Below is a small trained network, with its code and all its weights. Each question gives an input and a target symbol and asks what happens when units are switched off, that is, made to give their printed mean instead of their output.

import numpy as np


def w(rows, s, z=0):
    codes = np.array(rows[::2]) - 128.0
    scale = np.full(codes.shape[1], s)
    scale[-1] = z or s
    return codes * scale


def f(y):
    return y / 2 * (1 + np.tanh(0.7978845608 * (y + 0.044715 * y**3)))


def softmax(a):
    e = np.exp(a - a.max(-1, keepdims=True))
    return e / e.sum(-1, keepdims=True)


def log_softmax(a):
    a = a - a.max(-1, keepdims=True)
    return a - np.log(np.exp(a).sum(-1, keepdims=True))


def net(x, mask):
    ids = ['Σαβεηθξτ'.index(c) for c in x.split()]
    T = len(ids)
    res = E[ids] + P[:T]
    r = res
    for j in range(3):
        rows = slice(2 * j, 2 * j + 2)
        q, k, v = (r @ M[0][rows].T for M in (Q, K, V))
        z = softmax(np.where(np.tri(T) > 0, q @ k.T / 2**0.5, -1e9)) @ v
        o = O[0][rows]
        res = res + np.where(mask[j], z, o[:, -1]) @ o[:, :-1]
    y = f(res @ A[0][:, :-1].T + A[0][:, -1])
    res = res + np.where(mask[3:27], y, B[0][:, -1]) @ B[0][:, :-1]
    return log_softmax(res[-1] @ U[:, :-1].T + U[:, -1])


Q, K, V, O, A, B = {}, {}, {}, {}, {}, {}
E = w([
[197,189,180,6,108,174],'Σ',
[158,111,52,161,172,125],'α',
[161,126,115,94,218,162],'β',
[137,118,73,151,110,182],'ε',
[133,69,102,177,111,123],'η',
[88,156,88,181,167,132],'θ',
[79,189,160,152,123,210],'ξ',
[127,32,211,118,88,199],'τ',
],0.013)
P = w([
[251,146,133,164,110,155],'0',
[112,145,80,98,94,152],'1',
[123,155,200,142,149,100],'2',
[221,113,130,170,142,202],'3',
[62,114,73,98,126,177],'4',
[85,122,204,142,188,123],'5',
[170,93,139,172,186,216],'6',
[21,94,83,95,160,189],'7',
],0.015)
Q[0] = w([
[150,116,194,163,114,104],'h1',
[117,130,108,111,97,84],'h1',
[142,123,169,115,122,3],'h2',
[179,126,168,190,172,154],'h2',
[151,94,156,144,138,145],'h3',
[111,100,140,147,71,120],'h3',
],0.025)
K[0] = w([
[141,115,65,189,56,3],'h1',
[244,208,145,98,114,156],'h1',
[199,162,80,156,52,8],'h2',
[41,64,96,226,115,104],'h2',
[107,36,163,118,60,153],'h3',
[179,144,166,223,71,129],'h3',
],0.012)
V[0] = w([
[75,64,139,161,124,69],'h1',
[93,75,121,238,81,149],'h1',
[95,214,210,136,2,201],'h2',
[55,232,60,212,206,143],'h2',
[172,142,168,146,171,111],'h3',
[52,100,181,101,138,88],'h3',
],0.0082)
O[0] = w([
[153,111,129,167,120,51,5],'h1',
[112,84,112,181,57,93,145],'h1',
[24,145,191,178,104,187,205],'h2',
[146,255,99,145,106,130,164],'h2',
[118,148,150,124,171,103,123],'h3',
[140,100,183,147,99,143,3],'h3',
],0.0093,0.0041)
A[0] = w([
[44,77,143,91,122,115,97],'n1',
[241,123,64,161,152,109,134],'n2',
[145,122,181,207,72,139,123],'n3',
[167,163,165,142,174,169,71],'n4',
[106,180,123,88,149,95,121],'n5',
[178,204,34,109,126,119,1],'n6',
[168,172,77,199,115,135,111],'n7',
[158,163,139,136,91,163,104],'n8',
[146,89,102,158,99,151,101],'n9',
[242,119,138,187,89,61,98],'n10',
[144,139,159,111,107,157,56],'n11',
[143,115,247,118,152,113,128],'n12',
[61,161,85,109,54,102,70],'n13',
[128,122,111,157,191,82,69],'n14',
[98,127,184,159,116,37,118],'n15',
[44,145,161,165,128,115,66],'n16',
[123,117,87,177,156,179,96],'n17',
[129,153,168,64,38,92,168],'n18',
[74,79,95,64,71,179,87],'n19',
[104,76,104,98,127,87,220],'n20',
[244,41,80,83,120,104,3],'n21',
[103,117,152,172,61,152,19],'n22',
[118,170,211,134,163,77,71],'n23',
[80,172,72,132,107,36,98],'n24',
],0.011,0.0067)
B[0] = w([
[136,202,158,122,61,120,202],'n1',
[128,133,129,129,15,132,253],'n2',
[82,114,154,144,182,165,213],'n3',
[133,106,124,148,110,26,223],'n4',
[123,93,85,112,109,154,175],'n5',
[96,28,164,171,174,53,239],'n6',
[99,140,166,72,136,114,208],'n7',
[111,89,126,106,146,99,177],'n8',
[167,139,97,131,113,143,160],'n9',
[48,145,20,254,179,114,144],'n10',
[117,99,102,166,139,89,134],'n11',
[107,67,14,117,122,149,204],'n12',
[191,81,110,211,165,152,158],'n13',
[136,104,138,169,87,56,129],'n14',
[184,162,153,154,228,146,134],'n15',
[216,129,72,133,90,120,208],'n16',
[161,114,155,77,79,118,248],'n17',
[177,86,210,176,68,178,131],'n18',
[162,154,131,211,161,46,250],'n19',
[119,162,108,95,132,61,176],'n20',
[166,214,190,152,239,215,172],'n21',
[140,99,100,87,156,86,183],'n22',
[208,112,74,105,128,140,149],'n23',
[243,28,224,85,130,177,131],'n24',
],0.0082,0.0067)
U = w([
[90,129,27,52,212,109,198],'Σ',
[95,135,134,232,229,91,1],'α',
[221,142,191,143,181,113,81],'β',
[188,107,111,29,2,172,113],'ε',
[159,183,48,196,111,206,81],'η',
[76,125,132,169,61,42,160],'θ',
[2,221,220,124,161,184,254],'ξ',
[105,37,154,184,154,183,63],'τ',
],0.0065,0.0046)

Each question gives the input, a string of symbols that net reads in full, and the target symbol t.
The units are the heads (2 rows each of Q, K, V and O) and the neurons (one row each of A and B). Each row of codes is followed by its name. A weight is (code - 128) times the scale printed after its matrix; where a second scale follows, it is the last column's (O, A, B and U).
mask holds one flag per unit, heads first, then neurons. A switched-off unit (its flag False) gives its mean, the last column of its rows in O or B, instead of its output. The means were averaged over made-up inputs and are rounded, as every weight is.
A unit's drop is (log p(t) with every unit on - log p(t) with that unit switched off) / (log p(t) with every unit on - log p(t) with every unit switched off).
The circuit of an input: a set's keep is (log p(t) with only the set's units on - log p(t) with every unit switched off) / (log p(t) with every unit on - log p(t) with every unit switched off). Starting from the 12 units with the biggest drops (on a tie, the unit counted first), units are removed one at a time, each time the one whose removal leaves the highest keep (on an exact tie, the one counted first), for as long as the keep stays at least 0.8.
circuit, biggest first: the units of the circuit, biggest drop first
k most important neurons: the k neurons with the biggest drops, biggest first
heads that matter: for each layer, one digit per head in row order, 1 if its drop is at least 0.15 and else 0, layers parted by /
input β ξ ε ξ β β, target Σ: heads that matter -> 100
input β ξ τ θ β η ξ η, target η: heads that matter -> 010
input ξ β θ, target β: circuit, biggest first -> [n24 h2 h1]
input α β ξ α τ β ε, target τ: heads that matter -> 011
input Σ β Σ α η, target ξ: circuit, biggest first -> [h1 h2 n1]
input τ α ε θ ξ ξ ε, target ξ: circuit, biggest first -> [h2 n7]
input α θ ε ε Σ, target ξ: circuit, biggest first -> [h2 h1]
input β β β τ τ β Σ, target τ: heads that matter -> 011
input β η τ ξ ε, target η: circuit, biggest first -> [h2 n13 n6 n16]
input Σ ξ τ, target τ: circuit, biggest first -> [n3 n12 h3]
input ξ τ τ β, target τ: heads that matter -> 010
input ξ β τ η, target τ: circuit, biggest first -> [h2]
input ξ β η η, target η: heads that matter -> 110
input β β η ξ ε ξ θ, target ξ: circuit, biggest first -> [h2 n7]
input ξ θ η, target α: 3 most important neurons -> [n10 n15 n17]
input β Σ ε Σ θ, target ξ: circuit, biggest first -> [h1 h2]
input θ τ τ τ α, target θ: circuit, biggest first -> [h2 n19 n1 h1]
input β β β θ, target θ: 4 most important neurons -> [n6 n2 n4 n21]
input τ ξ β θ θ η β ξ, target η: 3 most important neurons -> [n16 n13 n6]
input ε β β ξ Σ ξ α, target ξ: most important neuron -> [n7]
input τ Σ β ε θ β θ, target θ: 2 most important neurons -> [n2 n6]
input β β β ε, target ε: 4 most important neurons -> [n2 n19 n17 n3]
input ξ β τ β τ θ, target β: 2 most important neurons -> [n24 n15]
input θ α ξ, target η: 3 most important neurons -> [n16 n23 n6]
input θ ε ε, target ξ: most important neuron -> [n12]
input τ α Σ, target ε: 2 most important neurons -> [n18 n19]
